Below is a small trained network, with its code and all its weights. Each question gives an input and a class and asks what happens when units are switched off, that is, made to give their printed mean instead of their output.

import numpy as np


def w(rows, s, z=0):
    codes = np.array(rows[::2]) - 128.0
    scale = np.full(codes.shape[1], s)
    scale[-1] = z or s
    return codes * scale


def f(y):
    return y / 2 * (1 + np.tanh(0.7978845608 * (y + 0.044715 * y**3)))


def log_softmax(a):
    a = a - a.max(-1, keepdims=True)
    return a - np.log(np.exp(a).sum(-1, keepdims=True))


def net(x, mask):
    res = np.array(x, float).reshape(1, 4) / 4 @ E
    y = f(res @ A[0][:, :-1].T + A[0][:, -1])
    res = res + np.where(mask, y, B[0][:, -1]) @ B[0][:, :-1]
    return log_softmax(res[-1] @ U[:, :-1].T + U[:, -1])


A, B = {}, {}
E = w([
[101,31,170,75,53,176],'x0',
[151,56,4,66,126,34],'x1',
[59,117,81,254,41,60],'x2',
[106,88,253,108,180,5],'x3',
],0.0077)
A[0] = w([
[132,62,114,121,162,62,153],'N0',
[80,185,199,148,137,144,61],'N1',
[122,92,45,82,147,116,70],'N2',
[21,108,101,185,110,111,30],'N3',
[137,84,190,113,191,18,124],'N4',
[116,108,80,93,142,78,54],'N5',
[128,104,93,85,148,58,70],'N6',
[89,185,178,161,113,188,46],'N7',
[114,45,145,73,65,157,122],'N8',
[153,61,74,110,149,77,119],'N9',
[101,57,159,91,81,155,72],'N10',
[125,170,75,128,88,195,70],'N11',
[124,154,165,163,47,39,42],'N12',
[167,124,164,14,228,168,1],'N13',
[134,187,111,149,92,209,187],'N14',
[199,120,10,142,122,178,76],'N15',
[144,190,87,160,230,99,58],'N16',
[211,179,116,156,170,73,124],'N17',
[130,146,126,64,184,146,111],'N18',
[174,80,81,115,141,97,86],'N19',
[110,152,217,142,129,107,117],'N20',
],0.012,0.0065)
B[0] = w([
[135,125,184,96,87,160,214],'N0',
[77,115,127,81,111,226,172],'N1',
[117,137,156,86,100,179,187],'N2',
[74,163,6,134,112,99,191],'N3',
[151,45,224,154,87,112,245],'N4',
[57,127,100,60,142,176,171],'N5',
[99,133,146,119,91,192,188],'N6',
[63,152,106,56,112,215,180],'N7',
[103,179,182,217,198,138,203],'N8',
[129,182,135,63,91,179,212],'N9',
[59,185,177,222,198,140,173],'N10',
[80,58,164,138,80,64,192],'N11',
[75,109,65,145,77,75,187],'N12',
[62,187,47,131,36,48,204],'N13',
[162,80,173,101,103,133,225],'N14',
[118,51,213,149,93,125,221],'N15',
[54,200,160,196,205,140,182],'N16',
[115,145,188,198,143,153,185],'N17',
[96,117,102,147,79,62,170],'N18',
[90,186,103,97,130,196,177],'N19',
[114,68,131,61,90,185,180],'N20',
],0.013,0.011)
U = w([
[133,132,134,51,119,197,142],'0',
[139,53,181,111,103,106,129],'1',
[103,182,167,210,190,142,85],'2',
[105,146,53,125,73,57,131],'3',
[173,98,172,112,109,118,209],'4',
[199,202,21,48,226,159,5],'5',
[201,198,42,34,252,98,5],'6',
[193,203,7,39,215,116,5],'7',
],0.019,0.016)

Each question gives the input, the list of numbers given to net, and the class t.
The units are the neurons (one row each of A and B). Each row of codes is followed by its name. A weight is (code - 128) times the scale printed after its matrix; where a second scale follows, it is the last column's (A, B and U).
mask holds one flag per neuron, in row order. A switched-off neuron (its flag False) gives its mean, the last column of its row in B, instead of its output. The means were averaged over made-up inputs and are rounded, as every weight is.
A unit's drop is (log p(t) with every unit on - log p(t) with that unit switched off) / (log p(t) with every unit on - log p(t) with every unit switched off).
The circuit of an input: a set's keep is (log p(t) with only the set's units on - log p(t) with every unit switched off) / (log p(t) with every unit on - log p(t) with every unit switched off). Starting from the 12 units with the biggest drops (on a tie, the unit counted first), units are removed one at a time, each time the one whose removal leaves the highest keep (on an exact tie, the one counted first), for as long as the keep stays at least 0.8.
units of the circuit, in order: the units of the circuit, biggest drop first
k most important neurons: the k neurons with the biggest drops, biggest first
drop when u is switched off: that unit's drop, to one decimal
input [-4,-6,-7,-8], class 1: units of the circuit, in order	(N11)
input [3,7,6,-7], class 0: 2 most important neurons	(N4; N9)
input [4,-5,7,-5], class 3: 2 most important neurons	(N3; N4)
input [0,3,2,-2], class 4: 4 most important neurons	(N7; N1; N20; N13)
input [3,5,-2,5], class 0: 2 most important neurons	(N9; N15)
input [5,-1,6,-4], class 3: 4 most important neurons	(N3; N4; N16; N17)
input [-7,1,-8,-8], class 1: 2 most important neurons	(N15; N14)
input [6,8,-5,8], class 0: 4 most important neurons	(N9; N19; N5; N6)
input [6,6,-8,7], class 3: 4 most important neurons	(N13; N18; N15; N14)
input [8,3,8,-5], class 2: 3 most important neurons	(N8; N10; N13)
input [7,7,1,-1], class 0: 4 most important neurons	(N9; N2; N16; N5)
input [-8,8,7,1], class 0: 4 most important neurons	(N9; N5; N8; N0)
input [-2,-5,-7,-6], class 3: 3 most important neurons	(N13; N4; N18)
input [-5,-8,8,-1], class 0: units of the circuit, in order	(N7)
input [7,6,3,2], class 2: drop when N20 is switched off	0.1
input [-7,-7,-4,1], class 0: drop when N20 is switched off	2.3
input [6,6,0,-7], class 1: drop when N15 is switched off	2.8
